Below are the code and all the weights of a small trained network. Each question names an input and a class and asks about switching units off, where a switched-off unit gives its printed mean instead of its output.

import numpy as np


def w(rows, s, z=0):
    codes = np.array(rows[::2]) - 128.0
    scale = np.full(codes.shape[1], s)
    scale[-1] = z or s
    return codes * scale


def f(y):
    return np.maximum(y, 0)


def log_softmax(a):
    a = a - a.max(-1, keepdims=True)
    return a - np.log(np.exp(a).sum(-1, keepdims=True))


def net(x, mask):
    res = np.array(x, float).reshape(1, 8) / 4 @ E
    y = f(res @ A[0][:, :-1].T + A[0][:, -1])
    res = res + np.where(mask, y, B[0][:, -1]) @ B[0][:, :-1]
    return log_softmax(res[-1] @ U[:, :-1].T + U[:, -1])


A, B = {}, {}
E = w([
[162,138,9,116,134,112],'x0',
[208,110,174,105,166,172],'x1',
[137,109,123,226,106,172],'x2',
[140,159,105,148,157,43],'x3',
[170,97,103,141,154,144],'x4',
[141,197,132,93,154,145],'x5',
[140,116,120,130,178,83],'x6',
[37,97,143,113,187,152],'x7',
],0.011)
A[0] = w([
[188,154,181,163,114,119,72],'neuron 1',
[103,206,98,44,122,95,253],'neuron 2',
[251,172,62,110,135,132,175],'neuron 3',
[89,143,149,67,112,90,102],'neuron 4',
[137,106,184,82,202,202,208],'neuron 5',
[114,95,2,160,210,100,165],'neuron 6',
[140,214,181,157,102,162,75],'neuron 7',
[89,167,195,69,167,132,135],'neuron 8',
[83,200,109,158,83,162,85],'neuron 9',
[227,138,56,156,97,99,107],'neuron 10',
[104,147,187,184,123,87,132],'neuron 11',
[60,144,170,104,173,91,171],'neuron 12',
[66,187,80,160,80,179,41],'neuron 13',
],0.0094,0.0033)
B[0] = w([
[199,124,157,131,140,124,177],'neuron 1',
[20,171,58,59,104,11,248],'neuron 2',
[36,198,126,1,146,117,255],'neuron 3',
[130,176,105,101,167,108,183],'neuron 4',
[129,192,135,43,188,188,219],'neuron 5',
[239,127,12,188,232,72,253],'neuron 6',
[177,106,92,178,154,145,175],'neuron 7',
[149,181,80,76,165,118,208],'neuron 8',
[110,113,83,177,137,180,173],'neuron 9',
[83,206,101,46,157,42,235],'neuron 10',
[135,118,78,152,125,38,185],'neuron 11',
[100,185,58,107,160,95,215],'neuron 12',
[101,64,89,215,105,196,178],'neuron 13',
],0.0083,0.0095)
U = w([
[2,45,106,161,74,145,21],'0',
[160,123,228,66,158,244,1],'1',
[194,50,200,160,95,30,94],'2',
[73,210,93,51,163,54,225],'3',
[220,89,99,235,161,114,187],'4',
],0.0085,0.0024)

Each question gives the input, the list of numbers given to net, and the class t.
The units are the neurons (one row each of A and B). Each row of codes is followed by its name. A weight is (code - 128) times the scale printed after its matrix; where a second scale follows, it is the last column's (A, B and U).
mask holds one flag per neuron, in row order. A switched-off neuron (its flag False) gives its mean, the last column of its row in B, instead of its output. The means were averaged over made-up inputs and are rounded, as every weight is.
A unit's drop is (log p(t) with every unit on - log p(t) with that unit switched off) / (log p(t) with every unit on - log p(t) with every unit switched off).
The circuit of an input: a set's keep is (log p(t) with only the set's units on - log p(t) with every unit switched off) / (log p(t) with every unit on - log p(t) with every unit switched off). Starting from the 12 units with the biggest drops (on a tie, the unit counted first), units are removed one at a time, each time the one whose removal leaves the highest keep (on an exact tie, the one counted first), for as long as the keep stays at least 0.8.
circuit, biggest first: the units of the circuit, biggest drop first
unit that matters most: the unit with the biggest drop
top k neurons: the k neurons with the biggest drops, biggest first
drop of u: that unit's drop, to one decimal
input [1,7,3,-5,2,4,4,0], class 1: unit that matters most	neuron 2
input [7,0,3,-2,6,5,-4,6], class 4: circuit, biggest first	(neuron 6; neuron 2; neuron 10)
input [7,-8,3,-2,1,6,-1,4], class 4: circuit, biggest first	(neuron 6; neuron 13; neuron 3)
input [-6,1,3,5,-3,-8,6,3], class 4: circuit, biggest first	(neuron 3; neuron 2)
input [-1,8,-6,-7,6,7,-5,3], class 1: circuit, biggest first	(neuron 10; neuron 5)
input [-5,6,-3,-3,3,6,5,4], class 1: circuit, biggest first	(neuron 2; neuron 10)
input [5,-7,-2,-7,-4,1,-5,7], class 0: circuit, biggest first	(neuron 13; neuron 10)
input [-6,-3,1,0,-1,-5,-7,7], class 0: circuit, biggest first	(neuron 10; neuron 3)
input [4,-2,4,-6,2,3,8,0], class 4: circuit, biggest first	(neuron 2; neuron 6)
input [-4,1,4,-6,3,0,8,8], class 1: circuit, biggest first	(neuron 2; neuron 10)
input [7,-5,0,-4,-3,-6,5,6], class 4: top 2 neurons	(neuron 6; neuron 3)
input [-3,-5,-2,8,8,-6,-6,3], class 4: top 2 neurons	(neuron 3; neuron 2)
input [7,-8,5,-8,-3,5,-5,-7], class 0: top 2 neurons	(neuron 13; neuron 9)
input [-5,7,0,-1,6,1,-4,-7], class 1: unit that matters most	neuron 2
input [-2,1,1,5,8,-7,-8,0], class 4: top 2 neurons	(neuron 3; neuron 2)
input [-8,8,7,0,-1,-2,-1,-1], class 1: top 2 neurons	(neuron 5; neuron 6)
input [-5,4,7,-6,-6,-2,6,0], class 1: top 2 neurons	(neuron 6; neuron 5)
input [-1,-2,6,-4,3,-8,-3,-1], class 0: drop of neuron 6	1.0
input [-3,8,5,5,-7,-2,0,-2], class 2: drop of neuron 6	0.2
input [0,6,3,-3,0,6,-7,3], class 1: drop of neuron 7	0.0
input [-2,-7,6,-8,7,5,-5,5], class 0: drop of neuron 13	0.1
input [6,-8,4,-1,1,-2,0,4], class 4: unit that matters most	neuron 6
